Below is a small trained network, with its code and all its weights. Each question gives an input and a class and asks what happens when units are switched off, that is, made to give their printed mean instead of their output.

import numpy as np


def w(rows, s, z=0):
    codes = np.array(rows[::2]) - 128.0
    scale = np.full(codes.shape[1], s)
    scale[-1] = z or s
    return codes * scale


def norm(h):
    return h / np.sqrt((h * h).mean(-1, keepdims=True) + 1e-5)


def f(y):
    return y / 2 * (1 + np.tanh(0.7978845608 * (y + 0.044715 * y**3)))


def log_softmax(a):
    a = a - a.max(-1, keepdims=True)
    return a - np.log(np.exp(a).sum(-1, keepdims=True))


def net(x, mask):
    res = np.array(x, float).reshape(1, 7) / 4 @ E
    u = 0
    for l in range(2):
        y = f(norm(res) @ A[l][:, :-1].T + A[l][:, -1])
        res = res + np.where(mask[u : u + 8], y, B[l][:, -1]) @ B[l][:, :-1]
        u += 8
    return log_softmax(norm(res)[-1] @ U[:, :-1].T + U[:, -1])


A, B = {}, {}
E = w([
[128,131,130],'x0',
[131,128,123],'x1',
[86,101,218],'x2',
[45,254,131],'x3',
[131,127,130],'x4',
[131,125,127],'x5',
[47,72,61],'x6',
],0.0065)
A[0] = w([
[195,163,2,199],'0.n0',
[222,184,214,24],'0.n1',
[213,184,174,3],'0.n2',
[129,100,243,132],'0.n3',
[212,180,203,49],'0.n4',
[45,66,86,88],'0.n5',
[213,197,24,17],'0.n6',
[75,207,128,109],'0.n7',
],0.0098,0.004)
B[0] = w([
[94,104,217,254],'0.n0',
[62,109,5,184],'0.n1',
[103,88,77,152],'0.n2',
[112,85,163,192],'0.n3',
[67,95,53,179],'0.n4',
[154,176,64,183],'0.n5',
[41,74,147,177],'0.n6',
[179,115,164,189],'0.n7',
],0.011,0.0051)
A[1] = w([
[176,156,109,197],'1.n0',
[115,157,5,255],'1.n1',
[76,130,35,174],'1.n2',
[96,96,217,113],'1.n3',
[96,118,109,143],'1.n4',
[140,252,158,208],'1.n5',
[241,99,121,94],'1.n6',
[70,80,170,132],'1.n7',
],0.014,0.0031)
B[1] = w([
[98,101,127,122],'1.n0',
[159,96,66,253],'1.n1',
[136,143,52,249],'1.n2',
[68,167,125,233],'1.n3',
[145,141,119,171],'1.n4',
[162,2,160,195],'1.n5',
[150,55,164,149],'1.n6',
[89,186,122,243],'1.n7',
],0.015,0.0069)
U = w([
[130,126,17,94],'0',
[111,133,116,208],'1',
[96,128,112,175],'2',
[57,172,152,106],'3',
[114,126,108,158],'4',
[121,130,112,156],'5',
[176,94,184,78],'6',
[237,248,161,1],'7',
],0.014,0.0091)

Each question gives the input, the list of numbers given to net, and the class t.
The units are the neurons (one row each of A and B). Each row of codes is followed by its name. A weight is (code - 128) times the scale printed after its matrix; where a second scale follows, it is the last column's (A, B and U).
mask holds one flag per neuron, layer by layer. A switched-off neuron (its flag False) gives its mean, the last column of its row in B, instead of its output. The means were averaged over made-up inputs and are rounded, as every weight is.
A unit's drop is (log p(t) with every unit on - log p(t) with that unit switched off) / (log p(t) with every unit on - log p(t) with every unit switched off).
The circuit of an input: a set's keep is (log p(t) with only the set's units on - log p(t) with every unit switched off) / (log p(t) with every unit on - log p(t) with every unit switched off). Starting from the 12 units with the biggest drops (on a tie, the unit counted first), units are removed one at a time, each time the one whose removal leaves the highest keep (on an exact tie, the one counted first), for as long as the keep stays at least 0.8.
circuit, biggest first: the units of the circuit, biggest drop first
most important unit: the unit with the biggest drop
top k neurons: the k neurons with the biggest drops, biggest first
top k neurons in layer l: the k neurons of layer l with the biggest drops, biggest first
input [0,-6,8,-8,6,-3,-7], class 3: circuit, biggest first -> (1.n5 1.n3)
input [-4,5,-6,6,-4,-1,4], class 3: top 4 neurons -> (0.n0 0.n6 0.n1 1.n1)
input [3,-8,8,-2,1,8,-8], class 0: circuit, biggest first -> (0.n1)
input [-5,-6,-8,-3,2,-1,5], class 3: top 2 neurons in layer 0 -> (0.n0 0.n1)
input [-5,-7,6,8,-3,-3,6], class 6: top 3 neurons -> (1.n5 0.n1 0.n4)
input [2,5,-4,-8,-4,5,6], class 6: top 2 neurons -> (0.n1 0.n4)
input [-3,0,7,2,4,-7,7], class 0: top 2 neurons -> (0.n0 0.n5)
input [4,-1,-2,7,6,-5,-3], class 6: circuit, biggest first -> (1.n5 0.n7)
input [-6,-5,-3,8,-7,-1,4], class 6: top 4 neurons -> (1.n5 0.n1 0.n7 0.n4)
input [-2,-5,3,4,-3,-5,-5], class 0: top 2 neurons -> (0.n1 0.n0)
input [6,-7,8,0,6,5,8], class 0: top 2 neurons in layer 1 -> (1.n2 1.n3)
input [6,-3,-7,6,-5,1,-2], class 3: top 2 neurons -> (0.n6 0.n0)
input [7,2,-5,-8,-7,1,4], class 6: top 2 neurons in layer 0 -> (0.n1 0.n4)
input [5,2,-8,5,6,0,-1], class 3: most important unit -> 0.n6
input [-6,5,2,8,4,-7,-5], class 6: top 2 neurons -> (1.n5 0.n7)
input [-1,-4,5,0,-2,-1,2], class 3: top 2 neurons in layer 1 -> (1.n2 1.n1)
input [-1,1,-7,3,-5,-5,-5], class 3: top 2 neurons in layer 0 -> (0.n0 0.n5)
input [0,6,7,0,-5,-5,2], class 3: top 2 neurons in layer 1 -> (1.n2 1.n1)
input [4,0,-5,4,-1,-4,3], class 3: top 2 neurons -> (0.n0 0.n6)
input [-4,7,1,-8,3,5,-1], class 6: top neuron in layer 0 -> (0.n6)
